Here is a tiny trained network, its code and every weight. The questions are about switching its units off for an input and a target symbol, where a switched-off unit gives its printed mean instead of its output.

import numpy as np


def w(rows, s, z=0):
    codes = np.array(rows[::2]) - 128.0
    scale = np.full(codes.shape[1], s)
    scale[-1] = z or s
    return codes * scale


def norm(h):
    return h / np.sqrt((h * h).mean(-1, keepdims=True) + 1e-5)


def f(y):
    return y / 2 * (1 + np.tanh(0.7978845608 * (y + 0.044715 * y**3)))


def softmax(a):
    e = np.exp(a - a.max(-1, keepdims=True))
    return e / e.sum(-1, keepdims=True)


def log_softmax(a):
    a = a - a.max(-1, keepdims=True)
    return a - np.log(np.exp(a).sum(-1, keepdims=True))


def net(x, mask):
    ids = ['ΔΞΠΨεζημτφ'.index(c) for c in x.split()]
    T = len(ids)
    res = E[ids] + P[:T]
    u = 0
    for l in range(2):
        q, k, v = (norm(res) @ M[l].T for M in (Q, K, V))
        z = softmax(np.where(np.tri(T) > 0, q @ k.T / 3**0.5, -1e9)) @ v
        res = res + np.where(mask[u], z, O[l][:, -1]) @ O[l][:, :-1]
        u += 1
        y = f(norm(res) @ A[l][:, :-1].T + A[l][:, -1])
        res = res + np.where(mask[u : u + 4], y, B[l][:, -1]) @ B[l][:, :-1]
        u += 4
    return log_softmax(norm(res)[-1] @ U[:, :-1].T + U[:, -1])


Q, K, V, O, A, B = {}, {}, {}, {}, {}, {}
E = w([
[148,104,122,93,177],'Δ',
[49,108,173,198,170],'Ξ',
[56,50,102,146,63],'Π',
[161,233,204,166,109],'Ψ',
[163,233,72,72,195],'ε',
[242,88,151,134,127],'ζ',
[123,171,100,170,143],'η',
[247,135,122,155,173],'μ',
[110,74,7,186,172],'τ',
[132,151,105,16,115],'φ',
],0.018)
P = w([
[182,228,4,63,203],'0',
[173,244,60,73,152],'1',
[175,236,79,95,154],'2',
[173,234,90,103,167],'3',
[172,229,94,101,176],'4',
[187,225,96,119,176],'5',
[169,221,84,125,186],'6',
[162,201,83,114,205],'7',
],0.0036)
Q[0] = w([
[152,51,79,69,69],'0.h0',
[137,154,134,118,79],'0.h0',
[251,76,191,108,238],'0.h0',
],0.014)
K[0] = w([
[76,129,60,75,182],'0.h0',
[92,248,120,121,139],'0.h0',
[151,115,185,172,226],'0.h0',
],0.012)
V[0] = w([
[176,100,63,111,57],'0.h0',
[74,174,2,171,138],'0.h0',
[186,122,126,200,141],'0.h0',
],0.0064)
O[0] = w([
[176,50,166,80,255,83],'0.h0',
[99,144,147,78,192,212],'0.h0',
[189,96,135,185,66,253],'0.h0',
],0.0092,0.0019)
A[0] = w([
[48,122,135,93,168,115],'0.n0',
[136,70,2,83,128,254],'0.n1',
[134,119,76,82,168,89],'0.n2',
[170,43,139,205,124,4],'0.n3',
],0.0098,0.0055)
B[0] = w([
[123,154,63,124,79,152],'0.n0',
[153,200,223,109,187,254],'0.n1',
[197,139,172,248,111,165],'0.n2',
[188,74,116,87,89,133],'0.n3',
],0.012,0.0075)
Q[1] = w([
[140,84,94,109,18],'1.h0',
[254,176,250,247,170],'1.h0',
[76,236,97,237,239],'1.h0',
],0.0092)
K[1] = w([
[177,190,142,93,58],'1.h0',
[101,25,102,126,36],'1.h0',
[2,90,116,194,185],'1.h0',
],0.0085)
V[1] = w([
[191,160,198,131,100],'1.h0',
[169,103,232,156,24],'1.h0',
[11,1,47,252,118],'1.h0',
],0.0047)
O[1] = w([
[47,122,42,91,2,226],'1.h0',
[144,208,175,150,139,143],'1.h0',
[222,23,92,126,140,3],'1.h0',
],0.008,0.0021)
A[1] = w([
[147,181,119,12,106,53],'1.n0',
[73,148,224,54,33,99],'1.n1',
[175,160,157,111,149,189],'1.n2',
[73,212,96,161,190,3],'1.n3',
],0.011,0.0049)
B[1] = w([
[225,196,96,173,153,166],'1.n0',
[160,1,193,88,94,172],'1.n1',
[43,11,70,175,164,255],'1.n2',
[151,16,25,25,17,192],'1.n3',
],0.0095,0.008)
U = w([
[97,55,127,169,125,102],'Δ',
[121,70,20,104,86,120],'Ξ',
[51,91,113,99,224,152],'Π',
[183,178,107,252,154,92],'Ψ',
[162,246,39,116,139,76],'ε',
[158,157,175,154,81,255],'ζ',
[92,30,159,39,139,147],'η',
[251,31,137,105,127,101],'μ',
[82,193,230,142,188,106],'τ',
[211,157,178,15,160,99],'φ',
],0.013,0.0079)

Each question gives the input, a string of symbols that net reads in full, and the target symbol t.
The units are the heads (3 rows each of Q, K, V and O) and the neurons (one row each of A and B). Each row of codes is followed by its name. A weight is (code - 128) times the scale printed after its matrix; where a second scale follows, it is the last column's (O, A, B and U).
mask holds one flag per unit, layer by layer, with each layer's heads first. A switched-off unit (its flag False) gives its mean, the last column of its rows in O or B, instead of its output. The means were averaged over made-up inputs and are rounded, as every weight is.
A unit's drop is (log p(t) with every unit on - log p(t) with that unit switched off) / (log p(t) with every unit on - log p(t) with every unit switched off).
The circuit of an input: a set's keep is (log p(t) with only the set's units on - log p(t) with every unit switched off) / (log p(t) with every unit on - log p(t) with every unit switched off). Starting from all 10 units, units are removed one at a time, each time the one whose removal leaves the highest keep (on an exact tie, the one counted first), for as long as the keep stays at least 0.8.
circuit, biggest first: the units of the circuit, biggest drop first
top k neurons: the k neurons with the biggest drops, biggest first
top k neurons in layer l: the k neurons of layer l with the biggest drops, biggest first
drop of u: that unit's drop, to one decimal
input η ζ ζ Ψ μ, target Ψ: top 2 neurons	[1.n3 1.n1]
input τ Δ Ξ ζ ε Ψ, target Ψ: top neuron	[0.n1]
input Π φ ζ μ τ Π μ, target Ψ: circuit, biggest first	[0.n1 1.n3 1.h0]
input μ ε ε Ξ, target μ: top 3 neurons in layer 0	[0.n1 0.n2 0.n3]
input τ η τ Ξ, target Ξ: circuit, biggest first	[0.n0 0.n1 1.n3]
input Ξ η Π Ψ Ψ, target Ψ: circuit, biggest first	[1.h0 0.n1 1.n3 1.n1]
input Ψ η Ξ Ξ φ φ τ Ξ, target Ψ: circuit, biggest first	[0.n1 1.h0 1.n3 1.n2]
input η Ξ ζ, target ζ: circuit, biggest first	[0.h0 1.h0]
input ε μ τ, target Π: top 2 neurons	[0.n1 1.n3]
input ζ ε Ξ, target ζ: top 4 neurons	[1.n2 0.n3 1.n3 0.n1]
input ε η Ψ Π, target η: top 2 neurons	[1.n1 0.n1]
input Π η Ψ Δ Ξ, target Ψ: top 2 neurons in layer 0	[0.n1 0.n0]
input ε Π Π, target η: top 2 neurons in layer 0	[0.n1 0.n0]
input Ξ τ Δ Π η, target Π: circuit, biggest first	[0.h0]
input τ ε Ξ, target Ξ: top 3 neurons in layer 0	[0.n2 0.n1 0.n0]
input ε τ ζ Π Δ, target τ: drop of 1.n1	0.0
input Ξ Ψ Ψ ε, target Ψ: drop of 0.h0	0.1
input Ξ Ψ ε Π ζ η Π, target Π: drop of 0.h0	0.6
